Below are the code and all the weights of a small trained network. Each question names an input and a class and asks about switching units off, where a switched-off unit gives its printed mean instead of its output.

import numpy as np


def w(rows, s, z=0):
    codes = np.array(rows[::2]) - 128.0
    scale = np.full(codes.shape[1], s)
    scale[-1] = z or s
    return codes * scale


def f(y):
    return np.maximum(y, 0)


def log_softmax(a):
    a = a - a.max(-1, keepdims=True)
    return a - np.log(np.exp(a).sum(-1, keepdims=True))


def net(x, mask):
    res = np.array(x, float).reshape(1, 6) / 4 @ E
    y = f(res @ A[0][:, :-1].T + A[0][:, -1])
    res = res + np.where(mask, y, B[0][:, -1]) @ B[0][:, :-1]
    return log_softmax(res[-1] @ U[:, :-1].T + U[:, -1])


A, B = {}, {}
E = w([
[107,86,134,123,134,75,113],'x0',
[96,129,78,78,118,66,133],'x1',
[103,107,146,113,195,117,149],'x2',
[159,37,116,97,101,181,130],'x3',
[159,106,202,165,153,84,248],'x4',
[159,121,48,120,144,73,169],'x5',
],0.012)
A[0] = w([
[127,120,167,180,151,160,92,73],'neuron 0',
[115,171,132,113,127,146,62,234],'neuron 1',
[144,146,162,162,121,91,121,218],'neuron 2',
[152,156,108,161,166,130,120,161],'neuron 3',
[118,71,175,180,165,249,105,225],'neuron 4',
[116,204,125,178,119,74,150,157],'neuron 5',
[173,36,153,139,45,108,140,153],'neuron 6',
[150,215,106,158,118,64,107,247],'neuron 7',
[122,121,65,97,140,90,185,253],'neuron 8',
[151,74,158,120,132,136,142,167],'neuron 9',
[126,137,147,148,122,160,129,224],'neuron 10',
[80,90,125,138,78,157,72,189],'neuron 11',
],0.012,0.0024)
B[0] = w([
[188,142,148,106,174,114,164,175],'neuron 0',
[109,132,149,80,83,129,86,213],'neuron 1',
[132,173,139,166,123,213,171,184],'neuron 2',
[74,115,172,121,133,145,134,165],'neuron 3',
[170,51,226,37,152,148,128,244],'neuron 4',
[80,164,191,204,144,219,204,226],'neuron 5',
[161,136,127,174,94,111,154,212],'neuron 6',
[72,177,152,132,131,131,139,235],'neuron 7',
[71,166,1,125,145,98,149,242],'neuron 8',
[150,85,78,125,141,101,139,185],'neuron 9',
[143,89,185,51,122,156,195,171],'neuron 10',
[147,126,160,97,87,95,81,208],'neuron 11',
],0.0093,0.011)
U = w([
[217,97,62,166,43,137,148,115],'0',
[71,165,28,89,221,70,176,176],'1',
[108,155,113,87,108,77,2,220],'2',
[88,240,162,135,174,187,184,123],'3',
[172,46,176,33,169,136,126,6],'4',
],0.0092,0.0017)

Each question gives the input, the list of numbers given to net, and the class t.
The units are the neurons (one row each of A and B). Each row of codes is followed by its name. A weight is (code - 128) times the scale printed after its matrix; where a second scale follows, it is the last column's (A, B and U).
mask holds one flag per neuron, in row order. A switched-off neuron (its flag False) gives its mean, the last column of its row in B, instead of its output. The means were averaged over made-up inputs and are rounded, as every weight is.
A unit's drop is (log p(t) with every unit on - log p(t) with that unit switched off) / (log p(t) with every unit on - log p(t) with every unit switched off).
The circuit of an input: a set's keep is (log p(t) with only the set's units on - log p(t) with every unit switched off) / (log p(t) with every unit on - log p(t) with every unit switched off). Starting from all 12 units, units are removed one at a time, each time the one whose removal leaves the highest keep (on an exact tie, the one counted first), for as long as the keep stays at least 0.8.
circuit, biggest first: the units of the circuit, biggest drop first
most important unit: the unit with the biggest drop
top k neurons: the k neurons with the biggest drops, biggest first
drop when u is switched off: that unit's drop, to one decimal
input [4,4,-2,0,1,-8], class 4: most important unit : neuron 8
input [1,6,2,8,0,-1], class 0: circuit, biggest first : (neuron 6; neuron 4)
input [6,7,8,3,-4,-3], class 2: top 2 neurons : (neuron 11; neuron 5)
input [2,5,-2,2,1,-1], class 1: top 3 neurons : (neuron 4; neuron 1; neuron 11)
input [-8,0,-3,2,1,2], class 0: top 3 neurons : (neuron 5; neuron 7; neuron 4)
input [1,6,-2,1,3,-8], class 4: top 2 neurons : (neuron 8; neuron 5)
input [8,1,7,7,-2,2], class 1: circuit, biggest first : (neuron 8; neuron 4)
input [4,2,-3,-6,-6,3], class 3: top 3 neurons : (neuron 5; neuron 7; neuron 9)
input [-1,3,1,-1,-2,-6], class 2: top 2 neurons : (neuron 5; neuron 1)
input [8,-6,-1,7,3,4], class 0: drop when neuron 6 is switched off : 1.5
input [4,2,4,-7,3,6], class 3: drop when neuron 2 is switched off : 0.2
input [8,-5,2,4,7,3], class 0: drop when neuron 6 is switched off : 0.5
